Here is a tiny trained network, its code and every weight. The questions are about switching its units off for an input and a class, where a switched-off unit gives its printed mean instead of its output.

import numpy as np


def w(rows, s, z=0):
    codes = np.array(rows[::2]) - 128.0
    scale = np.full(codes.shape[1], s)
    scale[-1] = z or s
    return codes * scale


def f(y):
    return y / 2 * (1 + np.tanh(0.7978845608 * (y + 0.044715 * y**3)))


def log_softmax(a):
    a = a - a.max(-1, keepdims=True)
    return a - np.log(np.exp(a).sum(-1, keepdims=True))


def net(x, mask):
    res = np.array(x, float).reshape(1, 5) / 4 @ E
    y = f(res @ A[0][:, :-1].T + A[0][:, -1])
    res = res + np.where(mask, y, B[0][:, -1]) @ B[0][:, :-1]
    return log_softmax(res[-1] @ U[:, :-1].T + U[:, -1])


A, B = {}, {}
E = w([
[130,125,125,123],'x0',
[104,140,127,131],'x1',
[61,126,3,24],'x2',
[101,204,242,2],'x3',
[67,164,124,141],'x4',
],0.0077)
A[0] = w([
[107,137,78,86,76],'neuron 1',
[125,44,95,48,158],'neuron 2',
[88,115,63,202,81],'neuron 3',
[94,214,168,57,108],'neuron 4',
[167,211,150,185,8],'neuron 5',
[254,134,209,194,199],'neuron 6',
],0.0093,0.0014)
B[0] = w([
[195,232,107,255,165],'neuron 1',
[83,235,114,175,182],'neuron 2',
[203,77,223,178,194],'neuron 3',
[224,97,188,151,216],'neuron 4',
[72,210,26,136,159],'neuron 5',
[117,214,82,59,253],'neuron 6',
],0.0079,0.0081)
U = w([
[117,100,83,95,235],'0',
[79,204,25,116,61],'1',
[127,99,102,112,181],'2',
[233,30,166,122,41],'3',
[81,48,65,46,234],'4',
[24,1,63,26,3],'5',
],0.0082,0.0061)

Each question gives the input, the list of numbers given to net, and the class t.
The units are the neurons (one row each of A and B). Each row of codes is followed by its name. A weight is (code - 128) times the scale printed after its matrix; where a second scale follows, it is the last column's (A, B and U).
mask holds one flag per neuron, in row order. A switched-off neuron (its flag False) gives its mean, the last column of its row in B, instead of its output. The means were averaged over made-up inputs and are rounded, as every weight is.
A unit's drop is (log p(t) with every unit on - log p(t) with that unit switched off) / (log p(t) with every unit on - log p(t) with every unit switched off).
The circuit of an input: a set's keep is (log p(t) with only the set's units on - log p(t) with every unit switched off) / (log p(t) with every unit on - log p(t) with every unit switched off). Starting from all 6 units, units are removed one at a time, each time the one whose removal leaves the highest keep (on an exact tie, the one counted first), for as long as the keep stays at least 0.8.
units of the circuit, in order: the units of the circuit, biggest drop first
most important unit: the unit with the biggest drop
top k neurons: the k neurons with the biggest drops, biggest first
drop of u: that unit's drop, to one decimal
input [5,-1,-8,-7,-8], class 1: top 3 neurons : (neuron 6; neuron 5; neuron 4)
input [2,4,5,-7,5], class 3: units of the circuit, in order : (neuron 3)
input [-6,-2,-3,-2,-1], class 4: units of the circuit, in order : (neuron 1; neuron 2; neuron 4)
input [5,5,-7,5,-2], class 1: top 3 neurons : (neuron 6; neuron 5; neuron 3)
input [8,-5,-1,-1,-5], class 4: units of the circuit, in order : (neuron 1; neuron 4; neuron 3)
input [-2,4,-2,7,4], class 3: top 3 neurons : (neuron 4; neuron 6; neuron 2)
input [1,3,-6,1,-1], class 1: units of the circuit, in order : (neuron 6; neuron 5)
input [-4,3,-6,-2,5], class 1: units of the circuit, in order : (neuron 5; neuron 6)
input [7,-8,-6,-1,-6], class 0: top 2 neurons : (neuron 2; neuron 1)
input [-5,0,7,-8,0], class 3: top 2 neurons : (neuron 3; neuron 6)
input [-2,4,8,0,-8], class 1: top 2 neurons : (neuron 2; neuron 1)
input [-1,-2,-4,2,-1], class 1: top 4 neurons : (neuron 6; neuron 3; neuron 4; neuron 5)
input [-5,-7,-8,7,0], class 1: top 3 neurons : (neuron 6; neuron 5; neuron 3)
input [-4,7,-8,-4,7], class 1: most important unit : neuron 5
input [-1,4,-7,-6,-1], class 1: top 3 neurons : (neuron 6; neuron 5; neuron 4)
input [5,-7,6,8,-7], class 3: top 2 neurons : (neuron 4; neuron 6)
input [6,7,-8,-2,-7], class 1: top 2 neurons : (neuron 6; neuron 5)
input [-3,8,-8,-7,-8], class 0: drop of neuron 2 : 0.2
input [7,7,-8,2,4], class 1: drop of neuron 3 : 0.1
input [-2,-6,4,8,-4], class 3: drop of neuron 2 : -0.1
